Below are the code and all the weights of a small trained network. Each question names an input and a class and asks about switching units off, where a switched-off unit gives its printed mean instead of its output.

import numpy as np


def w(rows, s, z=0):
    codes = np.array(rows[::2]) - 128.0
    scale = np.full(codes.shape[1], s)
    scale[-1] = z or s
    return codes * scale


def norm(h):
    return h / np.sqrt((h * h).mean(-1, keepdims=True) + 1e-5)


def f(y):
    return y / 2 * (1 + np.tanh(0.7978845608 * (y + 0.044715 * y**3)))


def log_softmax(a):
    a = a - a.max(-1, keepdims=True)
    return a - np.log(np.exp(a).sum(-1, keepdims=True))


def net(x, mask):
    res = np.array(x, float).reshape(1, 7) / 4 @ E
    u = 0
    for l in range(3):
        y = f(norm(res) @ A[l][:, :-1].T + A[l][:, -1])
        res = res + np.where(mask[u : u + 11], y, B[l][:, -1]) @ B[l][:, :-1]
        u += 11
    return log_softmax(norm(res)[-1] @ U[:, :-1].T + U[:, -1])


A, B = {}, {}
E = w([
[123,126,126,142,125,127,127,123,124,130],'x0',
[118,131,125,133,115,120,124,122,132,137],'x1',
[150,4,115,119,86,181,121,205,130,194],'x2',
[107,124,147,142,127,135,149,126,140,135],'x3',
[139,127,132,111,142,136,135,136,129,121],'x4',
[80,86,49,155,207,21,140,172,180,113],'x5',
[37,118,162,100,169,160,54,152,97,130],'x6',
],0.012)
A[0] = w([
[122,121,135,114,131,173,154,74,55,128,31],'0.n0',
[130,70,130,122,99,152,90,193,144,181,76],'0.n1',
[155,151,120,132,90,124,180,131,174,115,71],'0.n2',
[82,156,230,94,183,112,17,135,98,152,70],'0.n3',
[97,173,168,96,169,2,147,99,104,112,112],'0.n4',
[118,125,200,103,164,91,65,159,100,170,54],'0.n5',
[149,180,182,163,178,129,87,56,113,59,72],'0.n6',
[40,148,116,133,211,180,75,144,88,154,2],'0.n7',
[33,98,121,83,151,175,60,142,109,123,20],'0.n8',
[114,112,135,77,113,179,110,85,167,111,69],'0.n9',
[214,120,79,153,113,96,230,93,133,179,93],'0.n10',
],0.0084,0.0049)
B[0] = w([
[148,122,192,93,214,89,73,132,122,163,141],'0.n0',
[138,183,94,149,71,178,112,216,119,157,203],'0.n1',
[113,111,148,136,101,88,128,67,120,81,153],'0.n2',
[74,99,106,105,60,133,142,57,148,60,230],'0.n3',
[121,186,135,160,161,153,134,165,143,148,254],'0.n4',
[164,72,127,111,120,136,215,111,134,41,153],'0.n5',
[179,214,94,164,127,188,104,237,171,148,219],'0.n6',
[43,113,113,44,100,122,120,142,76,2,191],'0.n7',
[102,44,164,161,87,141,150,110,142,24,196],'0.n8',
[105,93,100,109,147,132,87,103,100,159,133],'0.n9',
[83,46,128,94,61,117,158,120,71,6,237],'0.n10',
],0.0073,0.0063)
A[1] = w([
[69,94,56,118,196,86,86,133,181,141,104],'1.n0',
[133,181,164,97,113,86,137,120,121,144,61],'1.n1',
[97,221,136,111,173,141,143,110,163,130,125],'1.n2',
[162,167,65,188,117,126,148,91,102,134,176],'1.n3',
[162,84,141,148,125,130,104,193,111,128,66],'1.n4',
[78,101,45,138,196,52,155,220,166,151,1],'1.n5',
[254,88,114,120,146,71,155,52,151,108,155],'1.n6',
[155,169,159,89,77,219,82,64,116,202,28],'1.n7',
[146,64,107,127,139,202,124,163,106,228,86],'1.n8',
[117,213,109,121,174,146,130,35,95,150,100],'1.n9',
[115,99,102,111,58,149,138,208,115,132,130],'1.n10',
],0.0093,0.0037)
B[1] = w([
[164,75,198,84,152,197,128,60,63,190,216],'1.n0',
[116,108,89,96,142,96,130,148,111,134,130],'1.n1',
[138,164,28,161,127,149,148,205,191,191,216],'1.n2',
[53,113,99,65,138,181,76,98,157,147,181],'1.n3',
[102,192,137,168,164,121,177,159,169,122,160],'1.n4',
[212,140,214,162,183,150,157,47,31,173,254],'1.n5',
[31,89,137,77,112,171,138,98,130,88,188],'1.n6',
[169,70,237,181,255,36,149,38,26,158,218],'1.n7',
[110,224,98,106,98,58,124,219,205,140,201],'1.n8',
[139,137,102,117,105,111,49,234,159,178,183],'1.n9',
[119,213,32,182,195,119,44,142,195,136,250],'1.n10',
],0.0086,0.0064)
A[2] = w([
[227,109,246,190,208,105,121,75,48,180,21],'2.n0',
[188,138,84,83,31,87,228,76,165,61,56],'2.n1',
[184,98,184,96,206,85,129,68,95,189,28],'2.n2',
[61,102,136,44,158,142,56,86,172,37,50],'2.n3',
[129,234,47,170,154,159,114,213,206,174,86],'2.n4',
[166,26,143,118,90,133,126,185,109,225,19],'2.n5',
[147,86,128,117,27,100,202,95,194,70,48],'2.n6',
[76,254,87,151,164,95,93,53,130,77,87],'2.n7',
[133,173,77,155,169,113,108,77,127,123,108],'2.n8',
[55,158,83,78,56,139,132,160,142,99,5],'2.n9',
[171,181,117,129,103,117,177,140,198,198,150],'2.n10',
],0.008,0.0027)
B[2] = w([
[138,157,105,97,190,93,233,7,75,141,229],'2.n0',
[47,88,131,116,70,170,83,183,116,17,168],'2.n1',
[111,122,154,145,180,152,140,80,69,181,186],'2.n2',
[99,42,58,116,86,172,146,139,144,128,184],'2.n3',
[255,136,184,84,20,54,130,204,234,186,254],'2.n4',
[128,163,77,103,92,106,43,186,180,193,136],'2.n5',
[67,81,109,137,145,201,56,73,104,84,165],'2.n6',
[139,67,100,181,53,91,93,198,173,134,188],'2.n7',
[139,133,147,107,150,113,56,126,134,177,152],'2.n8',
[150,52,191,124,166,91,123,65,51,132,171],'2.n9',
[76,139,160,117,105,88,112,180,130,95,168],'2.n10',
],0.008,0.011)
U = w([
[170,164,153,143,81,82,96,242,228,205,214],'0',
[9,44,134,134,86,202,133,121,97,25,4],'1',
[150,127,188,135,211,111,189,37,44,223,214],'2',
],0.012,0.00035)

Each question gives the input, the list of numbers given to net, and the class t.
The units are the neurons (one row each of A and B). Each row of codes is followed by its name. A weight is (code - 128) times the scale printed after its matrix; where a second scale follows, it is the last column's (A, B and U).
mask holds one flag per neuron, layer by layer. A switched-off neuron (its flag False) gives its mean, the last column of its row in B, instead of its output. The means were averaged over made-up inputs and are rounded, as every weight is.
A unit's drop is (log p(t) with every unit on - log p(t) with that unit switched off) / (log p(t) with every unit on - log p(t) with every unit switched off).
The circuit of an input: a set's keep is (log p(t) with only the set's units on - log p(t) with every unit switched off) / (log p(t) with every unit on - log p(t) with every unit switched off). Starting from the 12 units with the biggest drops (on a tie, the unit counted first), units are removed one at a time, each time the one whose removal leaves the highest keep (on an exact tie, the one counted first), for as long as the keep stays at least 0.8.
units of the circuit, in order: the units of the circuit, biggest drop first
most important unit: the unit with the biggest drop
k most important neurons: the k neurons with the biggest drops, biggest first
k most important neurons of layer l: the k neurons of layer l with the biggest drops, biggest first
drop of u: that unit's drop, to one decimal
input [-7,4,1,7,-4,2,2], class 1: most important unit -> 0.n6
input [-2,1,7,8,-7,-8,-1], class 2: 2 most important neurons of layer 1 -> (1.n7, 1.n2)
input [3,7,7,1,5,-7,5], class 0: 3 most important neurons -> (1.n8, 0.n1, 1.n5)
input [4,-4,2,-2,7,3,-2], class 2: 2 most important neurons -> (1.n5, 0.n3)
input [-1,4,-5,6,-2,6,4], class 2: 4 most important neurons of layer 1 -> (1.n5, 1.n0, 1.n10, 1.n8)
input [7,8,4,1,4,5,-4], class 2: 2 most important neurons -> (1.n5, 0.n3)
input [2,-6,-8,-3,-3,-8,-8], class 0: 2 most important neurons of layer 0 -> (0.n6, 0.n3)
input [-1,-4,-3,7,3,3,2], class 0: 3 most important neurons -> (1.n2, 0.n4, 1.n7)
input [3,-1,0,-5,3,6,-6], class 1: 2 most important neurons -> (0.n10, 1.n6)
input [-7,7,3,-1,5,-4,-4], class 1: 2 most important neurons -> (0.n6, 0.n10)
input [0,5,-7,7,1,-2,-8], class 1: 2 most important neurons of layer 1 -> (1.n10, 1.n6)
input [4,-8,-8,-3,2,-7,-1], class 0: 3 most important neurons of layer 1 -> (1.n2, 1.n9, 1.n5)
input [-8,1,-2,5,2,-5,-5], class 1: 2 most important neurons -> (0.n10, 1.n5)
input [7,-2,3,4,1,-5,4], class 2: units of the circuit, in order -> (1.n7)
input [-3,-3,-6,2,-1,-6,-7], class 1: 2 most important neurons of layer 1 -> (1.n10, 1.n6)
input [-4,-7,-5,0,3,7,6], class 2: 4 most important neurons of layer 1 -> (1.n5, 1.n0, 1.n6, 1.n3)
input [5,2,3,-5,-4,-5,2], class 2: drop of 1.n7 -> 6.4
input [8,-3,-3,-3,-5,8,-5], class 2: drop of 1.n5 -> 0.9
input [-7,-2,2,-3,8,-4,-1], class 2: drop of 1.n7 -> 6.8
input [4,1,4,0,0,5,-3], class 2: units of the circuit, in order -> (1.n5)
input [1,-5,-8,-8,-4,0,-7], class 0: drop of 0.n6 -> 0.1
